Below is a small trained network, with its code and all its weights. Each question gives an input and a target symbol and asks what happens when units are switched off, that is, made to give their printed mean instead of their output.

import numpy as np


def w(rows, s, z=0):
    codes = np.array(rows[::2]) - 128.0
    scale = np.full(codes.shape[1], s)
    scale[-1] = z or s
    return codes * scale


def f(y):
    return y / 2 * (1 + np.tanh(0.7978845608 * (y + 0.044715 * y**3)))


def softmax(a):
    e = np.exp(a - a.max(-1, keepdims=True))
    return e / e.sum(-1, keepdims=True)


def log_softmax(a):
    a = a - a.max(-1, keepdims=True)
    return a - np.log(np.exp(a).sum(-1, keepdims=True))


def net(x, mask):
    ids = ['αδηθξπψ'.index(c) for c in x.split()]
    T = len(ids)
    res = E[ids] + P[:T]
    u = 0
    for l in range(2):
        q, k, v = (res @ M[l].T for M in (Q, K, V))
        z = softmax(np.where(np.tri(T) > 0, q @ k.T / 4**0.5, -1e9)) @ v
        res = res + np.where(mask[u], z, O[l][:, -1]) @ O[l][:, :-1]
        u += 1
        y = f(res @ A[l][:, :-1].T + A[l][:, -1])
        res = res + np.where(mask[u : u + 8], y, B[l][:, -1]) @ B[l][:, :-1]
        u += 8
    return log_softmax(res[-1] @ U[:, :-1].T + U[:, -1])


Q, K, V, O, A, B = {}, {}, {}, {}, {}, {}
E = w([
[104,105,240],'α',
[198,40,134],'δ',
[94,135,126],'η',
[141,143,120],'θ',
[93,124,116],'ξ',
[135,104,2],'π',
[128,179,173],'ψ',
],0.016)
P = w([
[254,135,147],'0',
[80,114,92],'1',
[89,121,85],'2',
[102,110,84],'3',
[110,118,93],'4',
[108,118,90],'5',
],0.0081)
Q[0] = w([
[247,129,153],'L0H0',
[1,113,171],'L0H0',
[67,47,172],'L0H0',
[23,70,71],'L0H0',
],0.008)
K[0] = w([
[112,2,108],'L0H0',
[107,199,176],'L0H0',
[36,104,177],'L0H0',
[155,215,173],'L0H0',
],0.0081)
V[0] = w([
[169,178,199],'L0H0',
[126,254,156],'L0H0',
[187,99,174],'L0H0',
[192,133,139],'L0H0',
],0.0087)
O[0] = w([
[221,90,127,189],'L0H0',
[255,154,227,53],'L0H0',
[157,118,96,249],'L0H0',
[176,103,81,204],'L0H0',
],0.0051,0.0022)
A[0] = w([
[135,187,18,16],'L0N0',
[199,91,38,77],'L0N1',
[72,148,76,253],'L0N2',
[81,252,118,244],'L0N3',
[137,151,137,55],'L0N4',
[66,99,116,98],'L0N5',
[183,95,143,77],'L0N6',
[160,186,120,73],'L0N7',
],0.011,0.0053)
B[0] = w([
[47,175,255,151],'L0N0',
[78,212,97,221],'L0N1',
[206,80,143,253],'L0N2',
[131,33,33,208],'L0N3',
[99,140,161,102],'L0N4',
[197,204,198,143],'L0N5',
[155,145,105,140],'L0N6',
[118,135,201,115],'L0N7',
],0.0085,0.0052)
Q[1] = w([
[4,216,171],'L1H0',
[51,226,148],'L1H0',
[223,77,86],'L1H0',
[154,119,14],'L1H0',
],0.013)
K[1] = w([
[41,127,120],'L1H0',
[7,143,125],'L1H0',
[197,133,130],'L1H0',
[217,206,65],'L1H0',
],0.017)
V[1] = w([
[99,2,77],'L1H0',
[79,227,57],'L1H0',
[181,189,164],'L1H0',
[122,63,247],'L1H0',
],0.0095)
O[1] = w([
[254,58,171,19],'L1H0',
[183,226,131,84],'L1H0',
[14,192,155,254],'L1H0',
[59,29,176,81],'L1H0',
],0.0076,0.0049)
A[1] = w([
[78,127,109,85],'L1N0',
[196,99,96,114],'L1N1',
[244,106,137,28],'L1N2',
[183,142,80,75],'L1N3',
[109,210,143,44],'L1N4',
[111,124,132,120],'L1N5',
[26,151,108,75],'L1N6',
[75,103,203,9],'L1N7',
],0.011,0.012)
B[1] = w([
[177,166,190,169],'L1N0',
[180,121,170,182],'L1N1',
[53,249,254,176],'L1N2',
[91,110,215,184],'L1N3',
[110,19,129,188],'L1N4',
[155,154,129,139],'L1N5',
[204,135,209,255],'L1N6',
[153,167,56,186],'L1N7',
],0.0073,0.0079)
U = w([
[46,38,120,169],'α',
[211,68,11,167],'δ',
[177,169,134,48],'η',
[207,73,143,77],'θ',
[5,172,187,2],'ξ',
[42,195,2,221],'π',
[233,66,41,156],'ψ',
],0.0061)

Each question gives the input, a string of symbols that net reads in full, and the target symbol t.
The units are the heads (4 rows each of Q, K, V and O) and the neurons (one row each of A and B). Each row of codes is followed by its name. A weight is (code - 128) times the scale printed after its matrix; where a second scale follows, it is the last column's (O, A, B and U).
mask holds one flag per unit, layer by layer, with each layer's heads first. A switched-off unit (its flag False) gives its mean, the last column of its rows in O or B, instead of its output. The means were averaged over made-up inputs and are rounded, as every weight is.
A unit's drop is (log p(t) with every unit on - log p(t) with that unit switched off) / (log p(t) with every unit on - log p(t) with every unit switched off).
The circuit of an input: a set's keep is (log p(t) with only the set's units on - log p(t) with every unit switched off) / (log p(t) with every unit on - log p(t) with every unit switched off). Starting from the 12 units with the biggest drops (on a tie, the unit counted first), units are removed one at a time, each time the one whose removal leaves the highest keep (on an exact tie, the one counted first), for as long as the keep stays at least 0.8.
units of the circuit, in order: the units of the circuit, biggest drop first
unit that matters most: the unit with the biggest drop
top k neurons: the k neurons with the biggest drops, biggest first
top k neurons in layer l: the k neurons of layer l with the biggest drops, biggest first
input η η θ, target ψ: top 2 neurons -> (L0N5, L0N1)
input ξ ψ θ, target ψ: units of the circuit, in order -> (L1H0)
input π π θ θ, target θ: top 3 neurons -> (L0N0, L0N3, L1N2)
input δ α α η δ ψ, target η: top 2 neurons -> (L0N1, L1N2)
input α δ η, target α: units of the circuit, in order -> (L0H0, L1H0)
input δ θ δ θ δ, target η: top 4 neurons in layer 0 -> (L0N1, L0N5, L0N0, L0N2)
input α θ θ δ ψ ψ, target α: units of the circuit, in order -> (L0H0, L1H0, L0N3)
input ψ θ η ψ, target ξ: units of the circuit, in order -> (L0H0, L1H0, L1N6, L0N3)
input ψ α ψ θ, target ξ: top 3 neurons -> (L1N6, L0N3, L0N7)
input ψ θ δ θ η, target ξ: units of the circuit, in order -> (L0H0, L1H0, L1N6)
input α π θ θ θ ψ, target α: units of the circuit, in order -> (L1H0, L0N3, L0N1)
input ψ π θ ξ θ ξ, target ξ: units of the circuit, in order -> (L0H0, L1H0, L1N6)
input ξ ψ θ ψ, target ψ: units of the circuit, in order -> (L1H0, L0N3)
input η δ π ξ θ, target δ: unit that matters most -> L0N0
input π δ η ψ θ, target θ: top 2 neurons -> (L0N0, L1N2)
input ξ π θ ψ, target ψ: top 2 neurons -> (L0N0, L0N3)
input π η π δ α η, target θ: top 3 neurons -> (L0N0, L1N2, L0N2)
input ξ π δ ξ, target ψ: top 2 neurons -> (L0N0, L0N3)
input π α α α π ξ, target θ: top 4 neurons in layer 0 -> (L0N0, L0N2, L0N1, L0N3)
input π δ ψ π η, target θ: top 3 neurons -> (L0N0, L1N2, L1N1)
input α ξ η δ θ, target α: unit that matters most -> L0H0
input π θ θ ψ ψ ψ, target θ: top 2 neurons -> (L0N3, L0N0)
input ψ θ α ψ, target ξ: top 2 neurons -> (L1N6, L0N7)
input δ δ π η α θ, target η: top 2 neurons in layer 0 -> (L0N1, L0N2)
input π θ π θ δ ξ, target θ: top 3 neurons -> (L0N0, L1N2, L0N2)
input δ ξ η, target η: top 4 neurons -> (L0N1, L1N2, L0N2, L0N5)
input η θ θ θ θ, target δ: top neuron in layer 0 -> (L0N3)
input δ θ θ δ η ξ, target η: top 4 neurons -> (L0N1, L1N2, L0N2, L0N5)
input ψ ψ θ, target ξ: top 2 neurons in layer 1 -> (L1N6, L1N0)
input π ψ θ ψ, target θ: top 4 neurons -> (L0N3, L0N0, L1N2, L0N1)
